Below is a small trained network, with its code and all its weights. Each question gives an input and a class and asks what happens when units are switched off, that is, made to give their printed mean instead of their output.

import numpy as np


def w(rows, s, z=0):
    codes = np.array(rows[::2]) - 128.0
    scale = np.full(codes.shape[1], s)
    scale[-1] = z or s
    return codes * scale


def f(y):
    return np.maximum(y, 0)


def log_softmax(a):
    a = a - a.max(-1, keepdims=True)
    return a - np.log(np.exp(a).sum(-1, keepdims=True))


def net(x, mask):
    res = np.array(x, float).reshape(1, 8) / 4 @ E
    y = f(res @ A[0][:, :-1].T + A[0][:, -1])
    res = res + np.where(mask, y, B[0][:, -1]) @ B[0][:, :-1]
    return log_softmax(res[-1] @ U[:, :-1].T + U[:, -1])


A, B = {}, {}
E = w([
[129,128,127,128,128],'x0',
[181,208,113,19,82],'x1',
[129,127,128,128,126],'x2',
[124,129,128,126,131],'x3',
[36,160,151,162,29],'x4',
[101,81,7,122,105],'x5',
[128,128,129,128,127],'x6',
[129,128,128,128,127],'x7',
],0.012)
A[0] = w([
[127,135,87,111,91,177],'n0',
[75,151,149,156,40,181],'n1',
[159,193,106,64,92,177],'n2',
[105,82,144,182,161,215],'n3',
[133,148,157,121,121,144],'n4',
[142,144,249,128,148,253],'n5',
[108,90,133,184,152,226],'n6',
[161,160,152,96,123,150],'n7',
[167,106,113,105,192,237],'n8',
],0.014,0.008)
B[0] = w([
[111,100,83,89,100,183],'n0',
[44,124,163,124,22,226],'n1',
[162,120,106,34,92,231],'n2',
[98,133,134,224,175,223],'n3',
[144,152,165,113,111,160],'n4',
[162,244,235,147,141,254],'n5',
[86,102,129,209,144,219],'n6',
[182,149,148,88,126,184],'n7',
[200,113,75,144,218,229],'n8',
],0.011,0.016)
U = w([
[162,161,156,199,217,109],'0',
[131,18,45,183,188,254],'1',
[80,168,192,194,108,43],'2',
[58,2,99,179,84,192],'3',
[206,166,147,74,158,131],'4',
[173,32,38,60,143,197],'5',
[125,172,180,77,62,41],'6',
[80,70,72,53,63,54],'7',
],0.0084,0.002)

Each question gives the input, the list of numbers given to net, and the class t.
The units are the neurons (one row each of A and B). Each row of codes is followed by its name. A weight is (code - 128) times the scale printed after its matrix; where a second scale follows, it is the last column's (A, B and U).
mask holds one flag per neuron, in row order. A switched-off neuron (its flag False) gives its mean, the last column of its row in B, instead of its output. The means were averaged over made-up inputs and are rounded, as every weight is.
A unit's drop is (log p(t) with every unit on - log p(t) with that unit switched off) / (log p(t) with every unit on - log p(t) with every unit switched off).
The circuit of an input: a set's keep is (log p(t) with only the set's units on - log p(t) with every unit switched off) / (log p(t) with every unit on - log p(t) with every unit switched off). Starting from all 9 units, units are removed one at a time, each time the one whose removal leaves the highest keep (on an exact tie, the one counted first), for as long as the keep stays at least 0.8.
circuit, biggest first: the units of the circuit, biggest drop first
most important unit: the unit with the biggest drop
k most important neurons: the k neurons with the biggest drops, biggest first
drop when u is switched off: that unit's drop, to one decimal
input [-1,-1,5,-6,0,5,-4,-8], class 1: circuit, biggest first	(n1 n5)
input [1,-6,0,-4,-2,3,7,-1], class 1: circuit, biggest first	(n5 n1)
input [-5,1,3,4,4,2,3,4], class 7: circuit, biggest first	(n5 n3)
input [8,5,-1,6,2,7,8,3], class 7: most important unit	n8
input [1,2,1,-3,1,-8,5,4], class 6: circuit, biggest first	(n8 n3)
input [-7,1,4,3,-6,7,8,-7], class 5: 2 most important neurons	(n3 n6)
input [2,-7,-3,-8,6,1,-4,-8], class 3: 2 most important neurons	(n5 n6)
input [0,1,7,0,0,-1,2,4], class 4: 3 most important neurons	(n1 n3 n6)
input [7,3,8,4,2,4,-8,5], class 7: 2 most important neurons	(n5 n8)
input [-4,-8,8,-7,3,1,-4,8], class 3: 2 most important neurons	(n5 n6)
input [7,0,-3,1,4,7,4,-7], class 3: 3 most important neurons	(n2 n5 n7)
input [1,0,2,-3,8,2,0,-5], class 3: 2 most important neurons	(n5 n2)
input [2,3,-1,6,0,4,-8,5], class 5: 2 most important neurons	(n5 n1)
input [-6,1,-5,2,4,-2,-5,-8], class 6: 2 most important neurons	(n3 n6)
input [-1,4,-8,5,0,5,-7,3], class 5: 2 most important neurons	(n1 n5)
input [-6,-4,-5,2,-3,3,4,4], class 1: drop when n5 is switched off	1.3
input [-7,7,1,4,1,4,7,6], class 7: drop when n5 is switched off	0.3
input [-5,4,0,-5,-7,4,-2,1], class 5: drop when n5 is switched off	0.3
input [-5,-3,-1,8,-1,4,-5,-4], class 1: drop when n1 is switched off	0.3
